Each row comes from the steps of one walk. Every step used is in the known rows, and no mark comes twice. Write the walk behind each row, first mark first.
Each row is shifted at random along 3 fixed directions that mean nothing.
Known rows:
T, Q, K, S, P, A, L: [-1.68,-0.28,-1.32,-0.11,-1.78,0.35,1.09,0.48,-1.76,0.65,-0.74,0.90,2.98,1.04,1.08,-3.17,2.97,-2.33,1.10,-0.53,0.10,2.01,0.71,0.88,-1.44,1.03,0.18,1.42,0.28,-0.25,-0.22,2.91,0.87,-0.72,0.80,-0.02,0.81,-0.78,-0.70,-2.54,2.65,0.49]
S, P, R, K, T, L: [-0.93,0.57,-0.75,0.58,1.61,-1.14,0.26,0.34,-1.83,1.83,-1.72,0.07,-2.67,-1.27,-0.41,-2.22,2.46,-0.75,1.21,-0.43,1.94,-0.78,0.48,-0.89,1.53,-0.88,-0.40,0.11,-2.58,1.32,-4.33,0.20,1.17,3.15,-0.76,-0.33,0.53,0.28,1.62,1.97,-0.42,-0.81]
R, K, S, P, A, L, F, T: [1.70,-0.94,1.11,-0.28,3.95,-1.66,0.08,-1.15,-0.34,1.31,-0.12,-0.70,-1.49,-0.91,-0.89,-0.84,2.71,1.53,0.55,-0.49,2.07,-2.80,1.08,-0.83,2.23,-0.67,1.37,-0.43,-2.31,-0.74,-5.12,-0.53,-0.25,3.40,0.00,-0.15,-0.65,0.96,1.44,3.23,0.60,-2.59]
R, Q, K, S, P, A, L: [0.96,-0.35,0.60,0.84,0.93,-0.31,0.23,0.96,-1.21,2.13,-0.99,-0.04,1.37,-1.49,-0.68,-3.74,1.33,-2.00,0.21,0.18,0.64,-1.56,1.96,-0.01,-0.58,1.43,-1.07,-0.24,-0.88,1.32,-3.90,1.57,-1.06,1.74,0.64,0.83,1.30,0.86,0.44,-0.57,0.85,0.18]
A, P, R, Q, K, S: [3.90,-0.74,0.32,-0.91,5.62,-1.99,0.73,-3.54,-0.52,0.89,-0.10,0.05,-4.23,-0.04,-0.76,-0.56,3.16,2.24,-0.35,-0.71,0.88,0.17,0.87,-1.86,4.24,-0.72,3.49,-0.46,-1.99,-1.11,-5.06,-1.29,-0.85,4.61,-0.59,-2.51,-2.51,1.30,1.67,3.07,-0.68,-3.10]
L, F, R, P, A, K, S: [-0.95,-0.14,-1.14,0.22,0.50,-1.38,0.39,-1.14,-2.33,3.14,-0.74,0.30,-1.92,-1.25,-1.10,0.66,2.42,1.96,0.34,-0.92,2.89,-2.38,0.41,-0.27,1.58,0.53,1.62,1.12,-1.20,-1.33,-1.83,-1.17,1.28,3.06,-1.71,-1.60,-0.87,-1.24,0.98,1.63,-0.26,0.10]
F, R, Q, K, S, P: [2.35,0.00,-0.05,0.44,1.08,-0.10,0.91,-0.77,-0.22,0.97,0.30,0.60,0.30,0.78,-0.51,-0.87,1.63,-0.47,0.44,0.89,-0.08,1.20,0.55,0.17,-1.34,0.98,0.40,-0.04,0.67,0.33,-1.09,2.12,-1.15,0.89,-1.98,-1.81,1.16,2.10,-1.98,-0.57,0.45,1.03]
Q, K, T, S, P, A, L: [-5.54,-0.30,-2.81,0.69,-2.46,-0.53,0.82,0.95,-3.15,1.21,-1.12,1.35,2.89,-0.61,0.83,-1.47,3.86,-2.69,1.33,-1.02,2.42,0.48,0.56,0.97,0.89,-0.26,0.43,2.75,-0.79,-0.50,0.56,1.22,3.46,0.61,0.40,0.44,0.34,-2.87,0.90,-1.34,2.47,0.33]
T, L, R, A, P: [1.57,-0.27,-1.32,-1.29,1.68,-0.33,1.48,-2.10,-0.71,-0.57,0.18,0.56,-1.11,2.69,0.25,-0.20,2.67,1.99,0.51,-0.79,-0.78,1.95,-1.65,0.49,-0.03,-0.02,1.35,-0.03,-0.14,-1.74,-0.97,1.14,0.28,0.75,1.01,-2.77,-1.23,0.15,-0.86,0.99,1.76,-2.14]
L, T, Q, S: [8.85,-0.41,1.91,-2.05,3.44,-0.95,1.44,-2.59,2.37,-1.69,1.15,-0.56,-1.39,4.20,0.92,-1.30,2.38,3.01,-1.80,1.65,-3.38,3.12,0.44,-0.08,-1.95,1.35,1.79,-2.73,1.91,-2.24,-2.38,3.62,-4.12,-0.74,0.01,-1.36,-0.89,4.09,-2.58,-0.19,1.46,-3.39]
F, R, L, P, A, K: [6.16,0.42,1.32,-0.29,-0.36,0.62,0.58,-0.36,0.66,0.16,1.49,0.13,3.42,3.68,-0.27,-3.20,0.01,1.07,0.92,2.65,-2.59,3.16,-0.66,1.48,-4.18,2.61,-0.86,-2.02,2.40,-0.32,-1.25,3.89,-3.33,-1.81,0.11,-0.39,2.10,3.78,-5.04,-1.86,2.20,0.01]
R, A, K, S, P, L, F: [0.70,-0.30,0.87,0.74,-1.47,-0.22,-0.39,1.44,-1.67,1.74,-0.66,-0.05,4.17,-0.30,-0.78,-4.41,0.50,-0.96,1.17,0.68,-0.10,-1.22,1.10,0.70,-1.90,2.01,-1.85,-0.36,0.13,0.27,-2.87,1.82,-1.11,0.40,1.56,1.21,1.87,0.76,-0.88,-1.33,1.99,0.32]
F, R, L, T, Q, K, S, P: [4.29,-0.09,-0.07,-0.89,2.19,-0.61,1.68,-1.80,0.74,-0.29,1.20,0.57,-0.57,3.25,0.42,-0.24,3.35,1.60,0.44,0.83,-1.10,2.68,-0.56,0.82,-1.44,0.45,1.19,-0.62,0.46,-1.06,-1.53,3.24,-1.26,0.40,-1.24,-2.47,0.14,3.06,-2.98,0.83,2.18,-1.52]
A, S, K, T, L: [-4.09,-0.64,0.26,0.62,0.02,-1.83,-0.11,1.57,-2.11,1.86,-2.13,-0.70,-1.84,-3.28,-0.40,-1.11,1.24,-1.73,0.50,-1.68,3.40,-3.84,2.30,-1.31,1.79,-1.63,0.33,1.32,-3.07,1.00,-2.46,-1.62,0.57,2.94,-2.52,1.42,0.80,-2.11,4.71,1.32,-0.56,-0.28]
Q, S, K, T, L, R, P: [-0.93,0.22,-1.30,1.01,-2.66,-0.04,1.13,1.48,-1.85,0.33,-0.74,0.62,2.39,1.29,1.01,-3.19,2.82,-2.21,1.02,0.62,0.01,1.80,0.09,1.14,-2.42,1.02,-1.00,1.06,0.89,0.72,0.02,3.74,0.44,-0.91,-0.42,0.80,2.08,-0.05,-1.46,-2.14,2.37,1.01]
R, A, K, T: [4.16,-0.70,3.02,-0.59,1.98,-0.66,-0.93,-0.47,0.70,-0.21,0.02,-1.10,1.64,-0.87,-2.26,-2.66,-0.27,1.14,0.00,1.27,-1.22,-1.75,1.13,-1.06,-0.46,0.47,-0.41,-2.54,0.45,-0.53,-4.83,0.31,-3.16,1.24,1.69,0.50,0.80,2.27,0.02,0.44,-0.09,-1.75]
F, R, P, L, S, K: [4.55,0.52,0.29,0.46,1.51,-0.03,0.86,-0.44,-0.02,1.61,0.55,-0.07,-0.01,2.08,-0.31,-2.02,1.19,0.72,0.53,1.77,0.03,1.14,0.00,0.55,-2.32,1.87,-0.43,-1.47,0.66,0.36,-2.38,2.70,-1.91,0.28,-1.81,-0.73,1.67,2.97,-2.99,-0.01,0.78,0.31]
L, P, A, S, K: [0.43,-0.39,0.02,0.79,0.05,-1.26,0.03,0.83,-2.04,3.00,-1.47,-0.49,1.36,-0.46,0.22,-3.60,1.66,-0.54,0.07,0.43,2.02,-1.92,2.26,-0.26,-0.84,1.95,-0.13,-0.53,-0.69,0.44,-2.41,0.93,-1.07,1.37,-1.08,1.19,1.17,-0.44,0.61,-0.99,0.63,0.24]
P, L, S, K, T, Q: [-0.10,0.51,0.60,0.86,0.88,-1.13,-0.06,2.16,-1.47,3.50,-2.00,-0.99,-1.64,-1.90,-0.57,-2.98,1.70,-1.09,0.30,0.03,3.10,-3.34,1.98,-0.61,-0.47,0.85,-2.02,-0.90,-2.64,1.68,-5.04,1.06,-0.17,2.35,-1.98,2.28,1.91,0.41,2.04,1.38,0.12,-0.97]
Q, K, T, S, P, L: [0.84,-0.69,-0.40,-0.12,1.95,-0.97,0.75,-0.41,-0.91,1.36,-0.71,0.47,-0.62,-0.39,-0.16,-1.37,3.24,-0.78,0.24,-0.01,1.68,-0.16,0.93,-0.37,1.04,-0.03,0.86,-0.12,-1.07,0.21,-2.99,1.08,0.30,1.72,-0.41,0.07,0.16,0.29,0.65,0.55,0.72,-1.35]
A, L, P, K, T: [4.59,0.11,2.96,0.09,0.65,-1.20,-0.62,0.78,-0.10,1.26,-0.23,-1.08,0.36,0.22,-1.14,-3.84,-0.50,0.82,0.34,1.46,-0.84,-0.58,1.02,-0.14,-1.05,1.11,-1.24,-2.05,-0.87,0.33,-4.67,0.80,-3.48,0.71,-0.18,2.62,1.63,2.61,0.04,0.89,0.60,-1.75]
P, L, S, K: [2.62,0.55,0.57,0.76,-0.46,0.00,0.29,1.78,-0.86,2.08,-0.27,-0.35,1.50,1.12,0.96,-4.14,0.50,-0.94,0.46,1.25,0.50,0.54,0.74,0.80,-2.57,2.29,-2.41,-1.21,-0.30,1.31,-2.50,3.23,-1.34,-0.48,-0.68,2.35,2.31,1.74,-1.73,-0.95,1.93,-0.37]
A, L, P, R, K: [-0.65,1.20,-0.47,1.44,-4.58,0.04,-0.01,2.04,-2.54,0.77,-0.19,0.69,3.04,1.35,0.51,-4.06,-0.85,-1.22,1.66,0.78,-1.29,2.52,-0.89,1.90,-2.26,1.46,-2.37,0.93,0.40,0.51,0.06,2.07,-0.15,-1.37,0.43,2.04,2.21,0.18,-1.89,-1.85,2.33,1.18]
A, K, T, Q, S, P, R, L: [-1.84,0.36,-0.42,0.25,-1.70,-0.79,0.23,0.77,-2.06,0.43,-1.28,0.52,0.78,-0.38,-0.02,-2.85,2.22,-1.44,1.30,-0.26,0.39,0.80,0.61,-0.04,0.35,-0.46,-0.18,1.22,-0.89,0.12,-2.16,1.14,0.83,1.23,-0.29,0.37,0.82,-0.19,1.08,-0.36,1.23,-0.31]
K, T, Q, S, P, L, F, R: [-1.44,0.61,-0.67,0.37,-1.01,-0.84,0.82,1.11,-0.94,1.58,-1.10,0.26,0.77,0.23,-0.25,-1.11,3.38,-1.48,0.78,0.23,1.03,-0.48,1.31,0.56,-1.07,0.35,-0.44,1.00,-0.64,-0.16,-1.36,2.23,0.99,0.81,-1.23,-0.01,1.11,0.38,0.38,0.03,1.36,-0.12]
K, T, S, P, L, R: [2.32,-0.31,2.50,0.12,4.83,-2.53,-0.58,1.25,0.06,3.97,-2.82,-1.93,-4.97,-3.52,-2.63,-1.93,2.11,-0.28,-0.08,0.16,3.82,-6.34,3.56,-2.45,0.99,-0.30,-0.34,-2.51,-3.53,2.49,-7.81,-1.25,-2.45,4.77,-3.18,1.28,1.60,1.45,4.54,3.72,-2.63,-2.08]
Q, S, P, K, T, L, F, R, A: [0.78,-0.30,-1.02,1.02,0.96,-1.00,1.31,0.56,-1.54,2.99,-1.09,0.26,0.60,0.02,-0.37,-2.18,3.20,-1.13,0.22,0.62,2.18,-1.57,1.51,0.43,-1.14,1.56,0.12,0.05,-0.47,0.42,-2.45,2.31,-0.02,1.73,-1.27,-0.45,1.24,0.58,-0.56,-0.45,1.08,0.38]
F, S, K, T, L, R: [-2.82,0.17,0.08,1.45,-0.48,-1.37,-0.12,2.46,-1.58,3.28,-2.15,-1.00,-1.78,-2.82,-1.51,-0.53,1.29,-1.66,0.80,-0.18,4.60,-4.45,2.20,-0.65,-0.49,-0.20,-0.77,0.42,-2.24,1.71,-2.59,-0.29,0.15,2.39,-4.43,1.65,2.74,-0.91,2.77,0.93,-1.03,1.01]
S, P, R, A, L: [-0.26,0.48,-1.40,0.16,0.86,-0.49,0.73,-0.35,-1.25,0.85,-0.10,0.73,1.24,1.41,1.05,-2.42,2.38,-0.81,1.06,-0.02,-0.05,1.75,0.25,0.45,0.19,0.39,-0.10,0.38,-0.75,-0.01,-1.30,1.72,0.88,1.23,0.96,-1.40,0.04,0.78,-0.94,0.20,1.88,-0.48]
A, P, L, F: [-2.46,0.49,-0.68,1.27,-2.40,-0.93,0.02,1.38,-2.67,2.75,-1.43,0.27,0.39,-1.11,-0.54,-1.45,-0.40,-0.70,0.37,-0.45,1.23,-1.55,0.78,0.79,0.46,0.71,-0.98,1.44,-1.94,-0.05,-0.93,-0.95,0.93,1.16,-0.06,1.28,0.31,-1.32,1.70,0.08,0.41,0.70]
Q, S, P, K, T: [-1.12,-0.47,-1.93,0.60,0.85,-0.85,1.13,-0.39,-1.30,0.68,-0.29,0.82,1.31,0.94,1.49,-1.19,4.12,-1.33,0.42,0.00,1.70,0.90,0.84,0.38,1.17,0.09,1.30,1.38,-0.50,-0.30,-0.36,1.73,1.83,1.16,-0.37,-0.35,-0.34,-0.30,-0.29,-0.20,1.87,-0.48]
Q, K, T, S, P: [-0.33,-0.72,-2.21,-1.00,-0.91,0.12,1.50,-2.07,-0.87,-2.67,1.11,2.02,3.10,3.79,2.27,-0.61,4.81,-0.21,1.15,-0.06,-1.44,5.90,-1.60,1.13,0.49,-0.37,2.27,1.92,1.66,-2.37,2.09,3.15,2.09,-1.38,1.37,-1.80,-1.22,-0.14,-2.63,-1.62,3.74,-1.31]
F, R, P, K, T, Q: [0.54,0.66,-0.71,0.31,0.23,-0.14,0.46,-0.79,-0.82,0.54,-0.32,0.29,-0.41,0.64,-1.20,-0.43,2.44,0.73,0.92,0.86,0.68,0.64,-0.53,-0.03,0.09,0.13,0.67,0.16,0.23,-0.91,-2.12,0.87,0.75,1.27,-1.27,-1.53,0.27,0.97,-1.03,0.50,-0.05,0.16]
S, K, T, L: [-4.70,0.64,-1.06,0.41,-3.85,0.24,0.08,1.89,-2.04,-0.68,-1.04,0.40,2.20,-0.04,0.88,-2.04,1.89,-2.11,1.72,-0.45,0.25,1.65,-0.55,0.49,-0.89,-0.95,-1.64,1.81,-0.69,0.14,0.31,1.98,2.34,-0.71,0.09,1.20,1.53,-1.23,0.40,-1.04,1.99,0.40]
A, S, P, L: [1.31,-0.87,0.93,0.19,3.81,-1.84,0.37,0.12,-0.36,2.65,-1.00,-0.66,-2.04,-1.25,0.10,-1.58,0.89,-0.82,-0.29,-0.60,2.28,-3.11,2.91,-0.95,1.46,-0.10,0.88,-0.51,-2.74,1.22,-3.54,-1.01,-1.61,3.06,-1.72,0.49,0.11,0.61,2.83,1.86,-0.43,-1.13]
Q, K, T, L, F, S, P, R: [4.78,-0.17,1.16,-0.17,1.65,-1.12,0.80,-0.14,-0.25,2.17,-0.45,-0.03,-1.16,0.27,-0.98,-2.58,2.10,0.04,0.12,1.26,0.50,0.29,1.19,-0.25,-1.07,1.32,0.17,-1.47,-0.27,0.44,-4.21,2.39,-2.35,1.23,-1.22,0.53,1.41,2.33,-0.82,-0.05,0.42,-1.21]
F, S, P, R: [-2.74,0.50,-1.20,2.12,-0.33,-0.97,0.11,2.29,-1.52,3.89,-1.78,-0.20,-0.24,-1.74,-0.70,-0.86,1.05,-2.75,0.87,0.33,4.35,-3.36,2.63,0.09,-0.42,0.89,-0.40,0.88,-1.49,2.07,-0.91,-0.12,0.65,1.98,-3.87,0.74,2.30,-0.64,1.36,-0.28,-0.90,2.37]

Write each row's walk:
[-1.66,-0.17,-0.87,0.02,1.65,-1.15,0.79,-0.11,-0.47,1.95,-1.30,-0.23,-0.17,-0.74,-0.78,0.68,3.24,-1.05,-0.48,0.06,3.19,-2.82,2.56,-0.46,0.44,-0.04,1.70,0.39,-0.93,-1.15,-1.40,0.19,0.96,2.00,-2.11,-1.08,0.03,-0.45,1.91,0.09,-0.13,-0.12] | F, T, Q, S, P, A, K
[-1.71,-0.36,-0.96,-0.93,1.89,-1.57,0.77,-0.85,-0.89,-0.27,-0.61,0.16,-0.73,0.63,0.04,-0.02,4.68,0.54,1.26,-1.27,1.15,-0.56,0.08,-0.18,1.74,-1.62,1.15,0.92,-1.80,-1.23,-2.24,0.42,1.61,2.51,0.15,-1.50,-0.88,-0.52,1.77,2.71,1.83,-3.00] | K, T, L, R, A, S, P
[7.66,-0.16,0.31,-1.79,3.77,0.32,1.94,-3.60,1.79,-2.03,2.39,1.07,1.00,5.49,1.01,-1.18,3.86,1.79,0.35,1.84,-3.23,6.25,-1.16,0.66,-1.35,0.99,2.07,-1.32,2.19,-2.11,-1.66,4.67,-1.98,-0.42,0.16,-3.52,-0.59,4.86,-4.97,-0.21,2.85,-2.49] | F, R, Q, K, T, S, P, L
[2.16,-0.02,-2.56,-0.82,0.52,-0.29,2.34,-2.47,-0.34,-1.49,1.90,1.70,3.25,6.02,2.67,-0.94,5.06,0.66,0.94,0.68,-1.33,6.10,-0.88,2.10,-0.84,1.07,2.52,1.29,1.75,-3.21,1.51,4.53,0.96,-0.95,0.28,-2.95,-0.90,1.71,-4.36,-1.42,4.83,-1.53] | F, S, P, R, A, L, T, Q, K
[4.25,0.16,1.88,0.15,0.54,-0.73,0.39,1.36,-0.51,2.78,-1.33,-0.80,1.55,0.21,-0.09,-5.67,0.42,-1.44,-0.45,1.71,-0.81,-0.29,2.94,0.08,-3.45,2.59,-1.76,-2.33,-0.25,1.12,-4.25,3.27,-3.84,0.06,0.26,1.71,2.49,2.57,-0.64,-2.01,0.87,-0.06] | S, P, A, L, T, Q, K
[1.12,-0.60,-0.08,-0.56,1.84,-1.76,0.84,-0.90,-1.33,0.51,-0.61,0.17,-0.92,1.26,1.25,-2.35,3.46,0.32,0.81,-0.49,0.94,0.99,0.92,-0.47,1.46,-0.47,1.62,0.51,-1.60,-0.64,-2.63,0.82,-0.36,2.18,-1.29,-0.35,-0.47,0.47,1.14,1.14,1.59,-2.39] | A, S, P, K, T, L, R
[1.50,0.19,-0.85,0.94,1.61,-1.29,1.18,0.44,-0.82,2.85,-1.02,0.13,-1.62,0.33,-0.20,-1.25,2.64,-0.72,0.06,0.66,2.51,-1.17,1.72,0.30,-0.62,1.20,0.53,-0.21,-1.12,0.76,-2.75,1.66,-0.52,2.05,-2.93,-0.55,1.20,1.26,-0.17,0.29,0.34,0.21] | F, S, P, R, L, T, Q, K
[1.20,-0.53,-1.58,-1.03,2.84,-1.02,1.45,-2.65,-1.15,1.27,0.18,0.84,-2.04,0.27,-0.68,0.93,4.60,2.02,0.00,-0.62,1.59,0.29,-0.69,-0.14,2.14,-0.30,2.33,0.26,-0.83,-2.09,-2.88,0.67,1.62,2.55,0.49,-2.25,-1.77,-0.25,-0.19,1.93,0.96,-2.35] | Q, K, T, L, F, R, P, A
[4.61,-0.23,2.33,0.88,2.99,-1.81,0.22,1.67,-0.36,4.08,-2.12,-1.62,-2.96,-2.29,-1.73,-4.21,1.14,-1.29,-0.62,1.34,2.42,-3.86,3.42,-1.70,-1.69,1.55,-0.93,-2.86,-1.46,3.03,-6.55,1.61,-3.96,2.70,-3.12,2.11,3.04,2.22,1.58,0.45,-1.67,-0.30] | Q, S, K, T, L, P, R
[5.30,-0.49,0.40,-1.13,3.89,-0.91,1.20,-2.11,1.10,-0.28,0.92,-0.11,-0.44,3.78,0.74,-1.08,4.15,1.69,0.79,1.20,0.36,2.37,0.19,0.04,-0.09,0.49,2.22,-1.09,0.01,-1.34,-2.78,2.59,-1.47,1.00,-1.62,-1.32,-0.09,3.12,-2.01,1.23,1.91,-2.86] | F, S, P, K, T, L, R
[-0.57,0.31,-0.90,1.16,0.05,-0.72,0.50,0.93,-0.92,1.41,-0.19,0.23,1.53,1.03,0.21,-1.19,2.62,-1.07,1.56,0.75,2.09,-0.25,0.70,1.10,-0.44,0.44,-0.45,0.79,-0.88,0.34,-1.50,1.76,0.89,0.99,-1.62,0.64,1.61,0.87,-0.81,0.62,1.79,-0.14] | F, S, P, L, R, K, T
[-5.89,0.65,-4.40,0.96,-4.64,0.47,1.42,0.33,-3.73,-0.71,-0.50,2.82,3.71,1.85,2.17,-1.06,4.56,-1.88,1.45,-1.08,-0.23,4.00,-1.94,2.39,0.63,0.30,-0.45,4.36,0.19,-1.81,2.34,2.86,5.55,-0.33,1.88,-1.33,-0.95,-2.21,-1.36,-1.67,4.26,0.59] | R, Q, K, T, S, P, L, F
[-0.40,0.36,-0.71,0.10,0.92,-0.62,0.85,0.28,-0.14,0.98,-0.53,0.40,0.11,0.43,-0.65,-0.21,3.74,-1.14,0.71,0.51,1.72,-0.49,0.93,0.25,-0.07,-0.05,0.54,0.36,-0.73,-0.36,-2.10,1.74,1.10,1.37,-1.35,-1.00,0.59,1.00,-0.03,0.50,1.08,-0.63] | F, T, Q, K, S, P, R, L
[-4.16,-0.04,-2.38,0.58,0.09,-0.57,0.83,-0.31,-2.16,-0.30,-0.90,0.92,-0.28,-0.46,0.45,-0.22,3.90,-0.78,1.19,-1.37,1.73,0.02,-0.75,0.28,2.54,-1.72,0.56,2.31,-1.84,-0.72,-1.86,0.40,4.02,2.06,0.91,-0.66,-0.94,-1.53,1.30,1.61,1.57,-1.08] | R, K, T, Q, S, P, L
[2.76,-0.37,0.47,-0.36,0.63,-0.99,0.27,-0.50,-1.02,1.48,-0.86,-0.32,1.84,1.05,-0.33,-3.46,2.93,0.51,0.11,1.02,0.33,-0.11,1.55,-0.16,-1.12,1.92,0.67,-1.12,0.59,-0.95,-3.07,2.03,-1.52,0.71,0.12,0.40,0.58,0.77,-0.53,-1.05,1.23,-1.17] | L, P, A, K, T, Q, S
[1.96,0.11,1.08,0.62,0.01,-0.53,0.66,1.42,-0.01,1.85,-0.84,-0.38,-1.14,-0.54,-1.00,-1.09,0.30,-0.04,-0.68,0.65,0.43,-2.55,0.78,0.41,-1.95,1.22,-1.17,-0.83,-0.80,0.65,-2.85,1.46,-1.31,0.73,-0.83,0.44,1.21,1.57,0.11,0.40,0.35,0.20] | R, L, F, T, Q, S, K
[0.37,0.24,-1.07,-0.03,0.11,-0.29,1.06,-1.08,-0.74,-0.79,0.61,0.68,0.29,2.38,0.20,-0.06,2.90,0.89,1.75,0.32,0.05,2.45,-1.47,0.76,-0.64,-0.56,0.73,0.82,0.30,-1.12,-0.31,2.12,0.91,0.29,-1.44,-1.74,0.54,1.06,-2.12,0.72,1.87,-0.64] | F, R, K, T, L, S, P
[-3.10,-0.13,-1.45,0.62,-0.27,-0.87,0.44,0.23,-2.40,0.95,-1.29,0.19,2.22,-0.07,-0.36,-2.05,3.35,-0.59,1.03,-0.69,1.48,-1.36,0.62,0.31,0.82,0.10,-0.14,1.12,-1.49,-1.22,-2.49,0.74,2.12,2.00,1.22,-0.58,-0.17,-1.10,1.16,0.58,2.14,-0.95] | R, A, P, L, S, K, T, Q
[0.84,0.16,-0.86,-0.23,0.19,-0.55,0.92,-0.48,-0.37,-0.29,0.46,0.25,1.25,2.98,0.93,-1.15,3.97,0.13,1.51,0.72,0.97,2.50,-0.13,0.58,-0.62,0.26,1.17,0.53,0.26,-1.10,-0.70,2.83,0.53,0.11,-1.90,-0.47,0.84,1.13,-1.75,-0.06,2.45,-1.19] | F, S, K, T, L, P, R
[-2.40,1.00,-1.11,1.31,-3.01,0.01,0.46,2.09,-2.38,2.73,-1.17,0.53,3.52,0.19,0.59,-3.50,0.83,-2.42,1.00,0.43,0.29,0.11,1.38,1.49,-2.58,1.97,-2.14,1.20,-0.42,0.54,-0.09,2.43,0.59,-0.04,0.11,0.41,1.96,-0.03,-0.81,-2.02,1.97,2.07] | S, P, A, L, F, R, Q
[-0.03,1.26,-0.69,1.65,-1.97,-0.66,0.55,2.53,-2.40,3.15,-2.21,0.45,-0.23,-0.69,0.06,-4.54,1.06,-2.41,0.53,0.94,0.59,0.00,1.27,0.56,-2.23,1.74,-2.68,-0.24,-1.13,2.37,-3.05,2.70,-0.40,0.99,-0.99,0.95,2.54,1.03,-0.34,-1.34,0.48,1.49] | S, P, R, L, T, Q, K
[0.07,-0.39,0.28,-0.67,0.92,-1.50,0.20,-0.60,-1.48,0.83,-0.86,-0.05,-0.74,0.16,0.42,-1.99,2.80,0.48,0.81,-0.80,1.07,0.08,1.12,-0.53,1.20,-0.47,0.92,0.54,-1.81,-0.81,-3.00,0.36,-0.05,2.07,-1.06,0.06,-0.16,0.25,1.58,1.21,1.25,-1.87] | A, K, S, P, L, T, Q
[-2.27,0.39,-2.11,0.96,-0.95,-0.46,1.58,0.95,-2.23,3.12,-1.75,0.72,-2.38,-0.62,-0.44,0.24,1.42,-0.93,0.07,-1.10,2.07,-1.82,0.25,0.81,-1.34,0.86,-0.30,1.58,-1.29,0.58,-0.02,0.72,1.27,1.43,-2.38,-1.55,0.73,-1.15,0.89,0.02,0.03,1.81] | T, L, F, R, Q, S, P
